Below is a small trained network, with its code and all its weights. Each question gives an input and a class and asks what happens when units are switched off, that is, made to give their printed mean instead of their output.

import numpy as np


def w(rows, s, z=0):
    codes = np.array(rows[::2]) - 128.0
    scale = np.full(codes.shape[1], s)
    scale[-1] = z or s
    return codes * scale


def f(y):
    return y / 2 * (1 + np.tanh(0.7978845608 * (y + 0.044715 * y**3)))


def log_softmax(a):
    a = a - a.max(-1, keepdims=True)
    return a - np.log(np.exp(a).sum(-1, keepdims=True))


def net(x, mask):
    res = np.array(x, float).reshape(1, 7) / 4 @ E
    y = f(res @ A[0][:, :-1].T + A[0][:, -1])
    res = res + np.where(mask, y, B[0][:, -1]) @ B[0][:, :-1]
    return log_softmax(res[-1] @ U[:, :-1].T + U[:, -1])


A, B = {}, {}
E = w([
[148,82,109,36,88,204,122,163,122,99],'x0',
[129,126,128,130,132,128,128,129,121,118],'x1',
[54,98,119,135,92,129,247,88,91,140],'x2',
[140,119,132,131,131,125,134,132,129,128],'x3',
[155,108,59,152,106,128,126,47,204,72],'x4',
[112,133,128,121,127,127,120,125,136,131],'x5',
[119,125,116,128,132,129,122,129,129,137],'x6',
],0.012)
A[0] = w([
[137,169,175,114,157,134,96,196,108,160,196],'n0',
[88,129,161,140,124,126,182,142,85,156,160],'n1',
[141,116,69,141,118,137,142,62,185,82,175],'n2',
[164,143,96,132,149,116,59,127,158,109,193],'n3',
[114,165,141,205,175,38,125,105,127,143,255],'n4',
[164,132,88,130,123,128,99,101,185,86,171],'n5',
[95,114,162,111,109,131,166,145,64,164,152],'n6',
[103,95,75,152,94,133,153,66,154,96,135],'n7',
[143,70,104,29,73,255,119,161,119,103,213],'n8',
[72,104,125,140,82,144,252,97,103,143,205],'n9',
],0.0096,0.0065)
B[0] = w([
[81,88,194,109,197,188,67,210,88,165,211],'n0',
[66,160,93,142,145,54,155,135,87,124,184],'n1',
[125,108,89,150,59,156,142,87,194,125,199],'n2',
[189,149,123,125,145,115,52,135,168,111,202],'n3',
[138,174,166,251,150,101,90,126,158,199,242],'n4',
[196,148,80,127,119,135,106,130,215,99,188],'n5',
[125,205,101,80,152,70,177,144,39,116,187],'n6',
[116,79,140,164,41,180,167,56,160,158,179],'n7',
[149,81,111,2,104,165,148,166,90,77,247],'n8',
[10,120,72,124,122,114,254,62,91,161,231],'n9',
],0.0079,0.015)
U = w([
[124,139,254,213,183,149,45,198,122,202,227],'0',
[148,34,202,72,181,217,66,196,94,105,155],'1',
[219,199,97,211,138,90,69,73,225,122,213],'2',
[200,102,33,88,82,140,77,162,195,31,65],'3',
[80,201,99,189,194,40,161,121,85,172,117],'4',
[101,131,70,47,120,93,171,149,51,81,98],'5',
[73,79,120,253,72,122,152,48,177,179,101],'6',
[109,48,90,108,43,223,177,73,137,124,6],'7',
],0.0051,0.0023)

Each question gives the input, the list of numbers given to net, and the class t.
The units are the neurons (one row each of A and B). Each row of codes is followed by its name. A weight is (code - 128) times the scale printed after its matrix; where a second scale follows, it is the last column's (A, B and U).
mask holds one flag per neuron, in row order. A switched-off neuron (its flag False) gives its mean, the last column of its row in B, instead of its output. The means were averaged over made-up inputs and are rounded, as every weight is.
A unit's drop is (log p(t) with every unit on - log p(t) with that unit switched off) / (log p(t) with every unit on - log p(t) with every unit switched off).
The circuit of an input: a set's keep is (log p(t) with only the set's units on - log p(t) with every unit switched off) / (log p(t) with every unit on - log p(t) with every unit switched off). Starting from all 10 units, units are removed one at a time, each time the one whose removal leaves the highest keep (on an exact tie, the one counted first), for as long as the keep stays at least 0.8.
units of the circuit, in order: the units of the circuit, biggest drop first
most important unit: the unit with the biggest drop
k most important neurons: the k neurons with the biggest drops, biggest first
drop of u: that unit's drop, to one decimal
input [-7,-4,0,1,-1,-1,1], class 0: units of the circuit, in order	[n9 n4]
input [4,0,0,5,2,5,-4], class 3: units of the circuit, in order	[n9 n0]
input [2,-1,-7,8,-2,3,7], class 1: units of the circuit, in order	[n4 n0]
input [2,-1,3,8,-2,2,-8], class 5: most important unit	n4
input [-6,-5,-2,-6,1,-5,4], class 2: units of the circuit, in order	[n0 n9]
input [0,-6,7,-6,-2,6,-4], class 4: units of the circuit, in order	[n8 n6]
input [2,2,8,8,-2,6,2], class 5: units of the circuit, in order	[n4 n6]
input [5,3,-2,-1,2,-6,-5], class 3: 3 most important neurons	[n0 n9 n5]
input [-8,-5,-2,0,3,-6,-2], class 2: drop of n4	0.0
input [-3,-6,-4,-4,-1,-3,-4], class 0: drop of n2	0.1
input [4,-5,4,2,0,2,-3], class 5: drop of n2	0.2
